Look-ups in named tables: a row name and a column name give one cell, copied from the table.

laki =
         ritusem    dez  dilar   libu  vuvabe  morok  golivi    laz
migukap    -5.45   1.52   3.15   2.46   -2.97   3.39    0.32  -0.13
vut        -2.31   5.73  -7.91  -0.73    1.21   1.20    5.04  -8.47
rifegib    -4.85   0.09   2.80   1.64   -2.72   2.09   -1.13   0.85
kosub      -0.07  -1.16  -8.32  -4.17    1.83  -4.63   -2.06  -3.61
kam        -2.61  -2.66   0.23  -0.68   -0.45  -1.62   -4.44   2.92
vudoma      2.79  -3.30  -3.28  -4.16   -2.28  -4.13   -0.40  -4.76

vuvabe of kosub is 1.83
golivi of rifegib is -1.13
libu of kosub is -4.17
morok of vut is 1.20
laz of kam is 2.92
ritusem of vut is -2.31
vuvabe of vut is 1.21
dilar of rifegib is 2.80
ritusem of migukap is -5.45
vuvabe of vudoma is -2.28
Row with the largest morok: migukap

rasu:
cols = bekuv, rere, dav, ruveza, sisifa
retabun: [151, 181, 168, 148, 156]
semepon: [154, 147, 155, 160, 156]
muli: [148, 190, 171, 144, 156]
med: [143, 150, 99, 68, 139]
gunegi: [141, 108, 145, 170, 153]
gimipo: [155, 152, 156, 158, 156]
rap: [141, 150, 96, 61, 139]
totos: [148, 192, 172, 144, 155]
per: [153, 145, 154, 160, 156]

muli, sisifa -> 156
gimipo, bekuv -> 155
rap, sisifa -> 139
semepon, ruveza -> 160
gimipo, dav -> 156
muli, bekuv -> 148
gunegi, bekuv -> 141
med, bekuv -> 143
gunegi, rere -> 108
totos, bekuv -> 148
muli, ruveza -> 144
retabun, dav -> 168
Which row has the largest ruveza? gunegi

lutur
|  | kur | sasivin | biz | mege | defelip |
|---|---|---|---|---|---|
| pubade | 23.9 | 5.2 | -20.0 | -28.7 | 23.0 |
| sapef | 41.9 | -1.6 | -25.5 | -29.1 | 16.0 |
| kodolom | 25.4 | -64.8 | 25.8 | -26.9 | 14.0 |
| vik | -21.8 | -19.7 | 18.3 | 6.9 | -11.1 |
| mise | 38.8 | 14.0 | -26.0 | -8.3 | 2.7 |
| zub | -16.1 | -23.2 | 19.3 | 7.0 | -11.2 |
| nevuna | 92.1 | -98.0 | 34.0 | -69.4 | 62.6 |
| gab | 9.1 | 69.3 | -44.9 | 9.4 | -1.4 |
| lar | -32.0 | -19.2 | 22.4 | 5.4 | -5.4 |
| tezavum | -24.6 | 89.5 | -23.3 | 13.7 | 26.3 |
| kom | 28.6 | -7.0 | -19.4 | -30.9 | 17.6 |
| tagu | -41.7 | 73.2 | -8.1 | 55.3 | -25.7 |
| puv | -17.0 | -4.6 | 6.4 | 6.9 | -10.0 |
| rar | -42.4 | 38.8 | -0.9 | 29.5 | -14.3 |

puv, biz -> 6.4
lar, defelip -> -5.4
tagu, defelip -> -25.7
lar, biz -> 22.4
nevuna, mege -> -69.4
zub, kur -> -16.1
vik, mege -> 6.9
pubade, kur -> 23.9
mise, mege -> -8.3
kodolom, sasivin -> -64.8
tezavum, sasivin -> 89.5
sapef, sasivin -> -1.6
nevuna, biz -> 34.0
tagu, kur -> -41.7
lar, sasivin -> -19.2
Row with the largest sasivin: tezavum

las =
|  | rodep | zitiga | tok | rimile | gira | rodame |
|---|---|---|---|---|---|---|
| puz | 121 | 123 | 119 | 122 | 119 | 125 |
| gatu | 111 | 128 | 132 | 114 | 93 | 215 |
| rapu | 63 | 167 | 12 | 119 | 111 | 195 |
| zis | 65 | 160 | 10 | 113 | 114 | 193 |
| lifaked | 189 | 141 | 252 | 178 | 194 | 97 |
| mil | 192 | 91 | 160 | 149 | 104 | 173 |
| das | 159 | 119 | 173 | 203 | 181 | 47 |
| rukub | 118 | 116 | 121 | 117 | 113 | 116 |
| morepev | 120 | 118 | 124 | 124 | 118 | 116 |
| vut | 119 | 118 | 117 | 121 | 117 | 121 |
| nuvepa | 123 | 118 | 118 | 121 | 121 | 116 |
| lomut | 196 | 95 | 157 | 148 | 103 | 175 |
| loviri | 109 | 173 | 153 | 161 | 79 | 161 |

das, gira: 181
mil, gira: 104
morepev, rodep: 120
rapu, rimile: 119
das, zitiga: 119
lifaked, zitiga: 141
morepev, rimile: 124
mil, rodep: 192
zis, gira: 114
lomut, rimile: 148
zis, rimile: 113

dotisi =
cols = vabaz, lub, vup, gos
rak: [7.956, 1.533, 8.839, 5.029]
medavep: [6.642, 1.211, 7.572, 4.807]
zovob: [7.110, 1.274, 8.015, 4.882]
katupi: [7.274, 1.299, 8.177, 4.914]
gobe: [6.849, 1.279, 7.786, 4.783]
tiv: [6.404, 1.184, 7.296, 4.802]
zuv: [7.753, 1.448, 8.622, 4.953]

gos of medavep = 4.807
vabaz of katupi = 7.274
lub of zuv = 1.448
lub of katupi = 1.299
vup of medavep = 7.572
vabaz of rak = 7.956
gos of gobe = 4.783
vabaz of tiv = 6.404
vabaz of gobe = 6.849
lub of medavep = 1.211
vabaz of zuv = 7.753
vup of zovob = 8.015
vup of katupi = 8.177
vabaz of zovob = 7.110
vup of zuv = 8.622
vabaz of medavep = 6.642
lub of rak = 1.533
gos of rak = 5.029
vup of rak = 8.839
gos of zovob = 4.882

Table gofuleb
columns: rolu, mifus, zope, dabef, fusu, kanovis, metisur
tata: [234, 173, 142, 120, 36, 64, 177]
gisut: [140, 168, 156, 88, 62, 74, 151]
gosebe: [192, 176, 145, 101, 52, 67, 118]
muko: [50, 156, 199, 122, 71, 91, 180]
dapim: [156, 176, 146, 82, 65, 68, 149]

gisut, mifus => 168
gisut, kanovis => 74
muko, metisur => 180
gisut, fusu => 62
gisut, zope => 156
gisut, dabef => 88
gisut, metisur => 151
gosebe, zope => 145
dapim, zope => 146
dapim, kanovis => 68
muko, zope => 199
tata, fusu => 36
dapim, metisur => 149
dapim, fusu => 65
tata, zope => 142
muko, kanovis => 91
gosebe, fusu => 52
muko, dabef => 122
gosebe, rolu => 192

varuf =
cols = rebi, gedut
vam: [38.43, -27.51]
vob: [63.69, 33.96]
pum: [-6.84, 2.00]
kipari: [-25.30, 0.08]
kot: [7.29, 9.33]
ralep: [25.74, -0.64]
bonu: [36.76, -2.90]
zef: [50.79, 74.98]
bagimin: [-35.82, 3.65]
bama: [48.15, -57.47]
vatuseb: [-25.28, 68.45]

What is the rebi of bonu in varuf?
36.76
What is the gedut of vob in varuf?
33.96
What is the gedut of vam in varuf?
-27.51
What is the rebi of bagimin in varuf?
-35.82
What is the rebi of kot in varuf?
7.29
What is the rebi of ralep in varuf?
25.74
What is the gedut of kot in varuf?
9.33
What is the rebi of vob in varuf?
63.69
What is the gedut of bama in varuf?
-57.47
What is the rebi of kipari in varuf?
-25.30
What is the gedut of vatuseb in varuf?
68.45
What is the gedut of bonu in varuf?
-2.90
What is the rebi of vatuseb in varuf?
-25.28
What is the rebi of bama in varuf?
48.15
What is the rebi of zef in varuf?
50.79
What is the gedut of bagimin in varuf?
3.65
What is the gedut of pum in varuf?
2.00

zatosu =
         sas  pog  tel
vuromif  0.5  0.2  0.4
zudipug  0.8  0.2  0.5
vofa     0.6  0.2  0.5
mose     0.6  0.2  0.4
soge     0.6  0.1  0.4
nipun    0.5  0.2  0.4
gidotu   0.5  0.2  0.5
biga     0.7  0.2  0.4
zonog    0.6  0.3  0.4
reruti   0.7  0.2  0.4

soge, tel -> 0.4
vuromif, tel -> 0.4
biga, tel -> 0.4
mose, pog -> 0.2
soge, pog -> 0.1
zonog, pog -> 0.3
reruti, sas -> 0.7
zudipug, pog -> 0.2
vofa, pog -> 0.2
nipun, pog -> 0.2
gidotu, sas -> 0.5
vofa, sas -> 0.6
nipun, sas -> 0.5
soge, sas -> 0.6
zonog, tel -> 0.4
Row with the largest pog: zonog

Table pinozis
,lagu,mak,kigaba,pupeza,zata,mava,bokap,sufole,vufuro,piv
dovaro,0.348,0.346,0.309,0.581,0.089,0.149,0.273,0.207,0.319,0.235
mur,0.317,0.634,0.777,0.218,0.249,0.339,0.450,0.385,0.382,0.281
tup,0.389,0.437,0.528,0.138,0.657,0.612,0.508,0.571,0.458,0.518

What is the piv of mur in pinozis? 0.281
What is the piv of dovaro in pinozis? 0.235
What is the mava of dovaro in pinozis? 0.149
What is the lagu of tup in pinozis? 0.389
What is the zata of tup in pinozis? 0.657
What is the vufuro of mur in pinozis? 0.382
What is the kigaba of mur in pinozis? 0.777
What is the kigaba of dovaro in pinozis? 0.309
What is the mava of tup in pinozis? 0.612
What is the lagu of dovaro in pinozis? 0.348
What is the bokap of mur in pinozis? 0.450
What is the pupeza of dovaro in pinozis? 0.581
What is the vufuro of tup in pinozis? 0.458
What is the sufole of dovaro in pinozis? 0.207
Row with the largest mava: tup

